Below are the code and all the weights of a small trained network. Each question names an input and a class and asks about switching units off, where a switched-off unit gives its printed mean instead of its output.

import numpy as np


def w(rows, s, z=0):
    codes = np.array(rows[::2]) - 128.0
    scale = np.full(codes.shape[1], s)
    scale[-1] = z or s
    return codes * scale


def f(y):
    return np.maximum(y, 0)


def log_softmax(a):
    a = a - a.max(-1, keepdims=True)
    return a - np.log(np.exp(a).sum(-1, keepdims=True))


def net(x, mask):
    res = np.array(x, float).reshape(1, 5) / 4 @ E
    y = f(res @ A[0][:, :-1].T + A[0][:, -1])
    res = res + np.where(mask, y, B[0][:, -1]) @ B[0][:, :-1]
    return log_softmax(res[-1] @ U[:, :-1].T + U[:, -1])


A, B = {}, {}
E = w([
[196,64,29,144,137,176,137,184],'x0',
[134,234,132,253,99,78,71,145],'x1',
[225,112,134,84,170,61,147,108],'x2',
[140,188,144,172,221,81,32,230],'x3',
[222,175,152,124,217,38,64,125],'x4',
],0.0069)
A[0] = w([
[41,143,158,108,141,89,69,159,128],'neuron 0',
[148,255,153,216,133,38,68,131,134],'neuron 1',
[75,91,105,85,75,219,169,67,147],'neuron 2',
[199,98,175,38,165,46,142,82,141],'neuron 3',
[71,142,195,116,191,104,57,139,124],'neuron 4',
[157,226,105,164,131,110,84,97,112],'neuron 5',
[89,164,204,126,137,136,91,146,130],'neuron 6',
[146,59,74,134,165,157,116,205,149],'neuron 7',
[203,96,124,86,168,94,146,119,160],'neuron 8',
[96,77,83,144,17,199,212,107,119],'neuron 9',
[173,104,98,101,165,138,122,184,122],'neuron 10',
[179,239,156,196,129,52,81,182,141],'neuron 11',
[37,114,142,97,64,233,167,120,163],'neuron 12',
[165,98,165,38,128,112,211,46,123],'neuron 13',
[108,136,117,123,104,139,103,128,2],'neuron 14',
[187,159,90,178,176,87,64,213,158],'neuron 15',
[181,140,85,143,198,116,66,213,119],'neuron 16',
],0.0092,0.01)
B[0] = w([
[115,198,186,117,177,100,178,153,174],'neuron 0',
[16,217,153,233,136,30,24,24,251],'neuron 1',
[125,131,179,141,54,162,222,189,230],'neuron 2',
[207,159,59,58,156,50,189,42,198],'neuron 3',
[105,211,169,70,200,80,132,149,182],'neuron 4',
[97,138,127,170,103,89,120,85,185],'neuron 5',
[107,167,175,123,172,86,147,157,172],'neuron 6',
[141,63,115,67,162,190,80,172,181],'neuron 7',
[187,100,54,98,151,130,175,84,188],'neuron 8',
[103,40,112,245,1,188,145,153,230],'neuron 9',
[178,94,77,112,115,170,109,148,161],'neuron 10',
[32,139,112,184,135,100,27,62,246],'neuron 11',
[59,142,225,148,29,178,202,232,235],'neuron 12',
[193,82,48,68,60,66,237,108,202],'neuron 13',
[110,61,122,59,205,139,93,101,128],'neuron 14',
[98,116,102,137,220,192,37,118,234],'neuron 15',
[143,100,90,103,206,186,54,121,202],'neuron 16',
],0.0085,0.013)
U = w([
[220,105,77,65,111,45,202,55,164],'0',
[106,76,156,189,2,199,175,177,192],'1',
[81,195,213,82,124,117,175,201,39],'2',
[165,79,101,99,207,197,53,139,129],'3',
[78,217,134,223,156,41,35,32,8],'4',
],0.0098,0.0017)

Each question gives the input, the list of numbers given to net, and the class t.
The units are the neurons (one row each of A and B). Each row of codes is followed by its name. A weight is (code - 128) times the scale printed after its matrix; where a second scale follows, it is the last column's (A, B and U).
mask holds one flag per neuron, in row order. A switched-off neuron (its flag False) gives its mean, the last column of its row in B, instead of its output. The means were averaged over made-up inputs and are rounded, as every weight is.
A unit's drop is (log p(t) with every unit on - log p(t) with that unit switched off) / (log p(t) with every unit on - log p(t) with every unit switched off).
The circuit of an input: a set's keep is (log p(t) with only the set's units on - log p(t) with every unit switched off) / (log p(t) with every unit on - log p(t) with every unit switched off). Starting from the 12 units with the biggest drops (on a tie, the unit counted first), units are removed one at a time, each time the one whose removal leaves the highest keep (on an exact tie, the one counted first), for as long as the keep stays at least 0.8.
units of the circuit, in order: the units of the circuit, biggest drop first
k most important neurons: the k neurons with the biggest drops, biggest first
drop of u: that unit's drop, to one decimal
input [8,-7,4,-1,6], class 0: units of the circuit, in order	[neuron 3]
input [-1,0,-7,0,2], class 2: 4 most important neurons	[neuron 1; neuron 11; neuron 9; neuron 15]
input [-8,3,-4,2,-8], class 1: 3 most important neurons	[neuron 9; neuron 12; neuron 3]
input [-5,-6,1,-8,2], class 0: 2 most important neurons	[neuron 13; neuron 3]
input [3,3,-3,-3,2], class 1: 4 most important neurons	[neuron 1; neuron 11; neuron 3; neuron 4]
input [-7,1,8,-4,8], class 0: 3 most important neurons	[neuron 3; neuron 13; neuron 8]
input [7,-5,5,3,1], class 3: 2 most important neurons	[neuron 7; neuron 16]
input [-1,-8,6,1,-5], class 0: 2 most important neurons	[neuron 3; neuron 13]
input [1,8,-3,-6,0], class 1: 2 most important neurons	[neuron 9; neuron 15]
input [-2,-3,-4,-1,2], class 1: 3 most important neurons	[neuron 1; neuron 4; neuron 3]
input [-3,0,-8,-3,3], class 1: drop of neuron 3	0.1
input [-8,-4,0,-5,0], class 1: drop of neuron 12	0.3
input [-1,-6,4,7,5], class 3: drop of neuron 16	0.2
